Below is a small trained network, with its code and all its weights. Each question gives an input and a class and asks what happens when units are switched off, that is, made to give their printed mean instead of their output.

import numpy as np


def w(rows, s, z=0):
    codes = np.array(rows[::2]) - 128.0
    scale = np.full(codes.shape[1], s)
    scale[-1] = z or s
    return codes * scale


def f(y):
    return y / 2 * (1 + np.tanh(0.7978845608 * (y + 0.044715 * y**3)))


def log_softmax(a):
    a = a - a.max(-1, keepdims=True)
    return a - np.log(np.exp(a).sum(-1, keepdims=True))


def net(x, mask):
    res = np.array(x, float).reshape(1, 8) / 4 @ E
    y = f(res @ A[0][:, :-1].T + A[0][:, -1])
    res = res + np.where(mask, y, B[0][:, -1]) @ B[0][:, :-1]
    return log_softmax(res[-1] @ U[:, :-1].T + U[:, -1])


A, B = {}, {}
E = w([
[123,57,88,217,179,209,50,123],'x0',
[171,71,158,9,150,121,40,128],'x1',
[159,132,255,159,113,170,129,131],'x2',
[129,129,128,127,128,127,130,128],'x3',
[127,129,129,128,127,127,128,127],'x4',
[102,147,148,169,62,63,47,125],'x5',
[123,55,165,166,193,26,163,123],'x6',
[244,35,89,139,14,120,164,127],'x7',
],0.0052)
A[0] = w([
[110,151,127,155,86,72,68,118,78],'neuron 1',
[125,86,147,145,171,68,148,128,78],'neuron 2',
[127,178,144,81,106,89,167,121,58],'neuron 3',
[107,159,115,187,116,130,178,121,60],'neuron 4',
[143,111,113,86,183,171,205,119,93],'neuron 5',
[139,102,157,51,145,120,78,121,58],'neuron 6',
[96,135,3,97,142,77,121,134,35],'neuron 7',
[132,94,143,148,166,73,147,120,61],'neuron 8',
[115,152,120,174,117,128,170,136,66],'neuron 9',
[140,130,179,149,120,148,132,138,42],'neuron 10',
[95,163,143,124,168,124,115,123,59],'neuron 11',
[120,102,118,153,142,151,108,117,84],'neuron 12',
[117,91,113,162,148,160,100,133,69],'neuron 13',
[96,156,135,118,167,122,115,128,115],'neuron 14',
[149,118,118,101,172,175,186,127,52],'neuron 15',
[147,136,245,155,112,167,136,134,42],'neuron 16',
[133,202,91,95,74,209,101,130,31],'neuron 17',
[124,95,114,172,157,163,84,127,54],'neuron 18',
[104,141,140,149,77,74,68,127,77],'neuron 19',
[116,159,117,175,115,134,174,115,82],'neuron 20',
[117,151,121,174,117,126,165,138,68],'neuron 21',
[145,87,151,54,140,122,85,130,44],'neuron 22',
[127,158,147,86,108,89,160,130,63],'neuron 23',
[128,150,158,85,103,91,175,134,63],'neuron 24',
[124,96,115,170,154,158,93,126,62],'neuron 25',
[137,102,106,163,149,160,97,129,45],'neuron 26',
[132,90,147,157,171,61,154,135,55],'neuron 27',
[86,155,147,122,161,128,113,119,68],'neuron 28',
[102,163,141,125,168,121,113,134,68],'neuron 29',
[171,79,107,128,68,131,155,131,2],'neuron 30',
[169,85,116,146,71,106,141,123,69],'neuron 31',
[86,172,144,123,173,131,112,135,35],'neuron 32',
[122,121,130,132,128,120,130,129,49],'neuron 33',
],0.014,0.0095)
B[0] = w([
[127,144,205,141,155,145,125,204,207],'neuron 1',
[61,134,139,91,80,156,135,104,218],'neuron 2',
[152,159,101,173,82,136,61,92,203],'neuron 3',
[119,133,74,100,188,117,98,159,198],'neuron 4',
[129,159,199,172,133,124,139,209,251],'neuron 5',
[110,116,52,109,197,118,102,154,214],'neuron 6',
[176,100,180,137,215,145,146,3,249],'neuron 7',
[77,113,143,77,87,145,115,115,173],'neuron 8',
[129,107,94,101,171,121,82,156,161],'neuron 9',
[175,52,187,81,160,159,79,82,113],'neuron 10',
[182,97,115,114,97,126,165,147,177],'neuron 11',
[157,157,134,113,103,116,99,117,139],'neuron 12',
[157,155,124,140,92,115,87,114,168],'neuron 13',
[152,115,93,142,100,118,171,138,237],'neuron 14',
[148,123,223,124,145,128,94,183,160],'neuron 15',
[152,108,172,128,203,129,159,8,248],'neuron 16',
[10,95,145,66,49,120,133,107,244],'neuron 17',
[138,150,110,160,82,125,81,114,188],'neuron 18',
[127,145,203,145,145,139,135,207,213],'neuron 19',
[113,119,75,107,173,123,95,149,194],'neuron 20',
[133,106,96,101,172,126,83,152,155],'neuron 21',
[100,124,57,114,194,127,98,150,197],'neuron 22',
[166,148,118,164,80,134,72,104,176],'neuron 23',
[151,151,116,165,65,130,75,100,197],'neuron 24',
[153,166,120,140,94,117,91,112,176],'neuron 25',
[173,128,124,135,88,129,70,123,141],'neuron 26',
[54,105,149,82,80,131,118,116,203],'neuron 27',
[164,104,103,118,96,132,175,144,184],'neuron 28',
[180,101,113,114,97,132,162,145,175],'neuron 29',
[187,76,106,98,88,122,186,165,193],'neuron 30',
[180,120,82,128,108,123,202,149,251],'neuron 31',
[178,94,109,115,98,127,181,156,187],'neuron 32',
[170,34,182,46,120,160,40,135,69],'neuron 33',
],0.034,0.0028)
U = w([
[185,69,85,112,65,107,204,169,108],'0',
[145,189,109,183,57,110,26,98,108],'1',
[81,110,56,86,209,106,63,172,105],'2',
[3,100,169,55,54,146,126,109,99],'3',
[150,85,196,141,191,150,142,28,114],'4',
[118,151,236,158,137,142,115,237,111],'5',
[92,160,117,162,119,110,157,129,252],'6',
],0.0053,0.018)

Each question gives the input, the list of numbers given to net, and the class t.
The units are the neurons (one row each of A and B). Each row of codes is followed by its name. A weight is (code - 128) times the scale printed after its matrix; where a second scale follows, it is the last column's (A, B and U).
mask holds one flag per neuron, in row order. A switched-off neuron (its flag False) gives its mean, the last column of its row in B, instead of its output. The means were averaged over made-up inputs and are rounded, as every weight is.
A unit's drop is (log p(t) with every unit on - log p(t) with that unit switched off) / (log p(t) with every unit on - log p(t) with every unit switched off).
The circuit of an input: a set's keep is (log p(t) with only the set's units on - log p(t) with every unit switched off) / (log p(t) with every unit on - log p(t) with every unit switched off). Starting from the 12 units with the biggest drops (on a tie, the unit counted first), units are removed one at a time, each time the one whose removal leaves the highest keep (on an exact tie, the one counted first), for as long as the keep stays at least 0.8.
circuit, biggest first: the units of the circuit, biggest drop first
most important unit: the unit with the biggest drop
top k neurons: the k neurons with the biggest drops, biggest first
drop of u: that unit's drop, to one decimal
input [-2,-1,-3,-4,-7,4,5,7], class 0: circuit, biggest first	neuron 31
input [-7,-5,-3,-4,-5,-6,3,1], class 1: circuit, biggest first	neuron 3; neuron 24
input [5,7,4,7,1,7,3,-4], class 2: top 3 neurons	neuron 6; neuron 22; neuron 5
input [5,0,-8,3,1,-7,8,7], class 3: top 3 neurons	neuron 27; neuron 2; neuron 8
input [5,-3,-2,5,3,-4,6,-1], class 3: circuit, biggest first	neuron 27; neuron 2
input [-5,-7,-7,6,4,-5,-1,-3], class 2: circuit, biggest first	neuron 4; neuron 20
input [-8,2,5,-5,5,5,-1,7], class 1: top 3 neurons	neuron 24; neuron 3; neuron 23
input [-7,-8,-8,1,6,-7,6,6], class 2: top 3 neurons	neuron 4; neuron 20; neuron 9
input [8,-3,4,-5,4,-5,-8,7], class 1: circuit, biggest first	neuron 26; neuron 18
input [4,-2,0,-6,3,-5,-5,-5], class 0: circuit, biggest first	neuron 32; neuron 14; neuron 16
input [-2,0,7,3,8,8,-2,8], class 0: top 2 neurons	neuron 31; neuron 30
input [1,-5,-6,-1,-1,7,-7,-2], class 3: top 2 neurons	neuron 17; neuron 5
input [-7,8,7,7,7,8,-5,1], class 2: top 2 neurons	neuron 6; neuron 22
input [-7,-8,0,-7,-3,-5,-3,0], class 2: top 3 neurons	neuron 4; neuron 20; neuron 9
input [1,-1,8,3,-7,-1,3,-5], class 4: circuit, biggest first	neuron 16
input [4,-3,-6,4,5,8,5,0], class 5: top 2 neurons	neuron 1; neuron 19
input [8,-4,-2,-2,5,-5,-6,-7], class 1: top 3 neurons	neuron 18; neuron 25; neuron 13
input [-3,2,-1,-7,5,-7,-4,5], class 5: top 2 neurons	neuron 5; neuron 15
input [7,-8,4,-5,-8,-4,6,1], class 2: top 2 neurons	neuron 4; neuron 20
input [-7,1,1,0,-7,8,0,-2], class 5: circuit, biggest first	neuron 19
input [4,-8,-3,-4,-1,-3,4,-7], class 2: top 4 neurons	neuron 4; neuron 20; neuron 9; neuron 21
input [-5,-3,-5,-6,2,1,-5,2], class 1: top 2 neurons	neuron 3; neuron 16
input [-6,5,-5,8,3,6,7,0], class 3: drop of neuron 2	0.6
input [6,-8,1,4,-3,-7,5,5], class 2: drop of neuron 4	0.3
input [3,1,-8,8,1,1,3,-7], class 4: drop of neuron 7	2.7
input [-3,4,-7,-7,3,4,-1,-8], class 0: drop of neuron 33	0.0
input [7,7,3,-6,7,0,-2,-4], class 1: most important unit	neuron 18
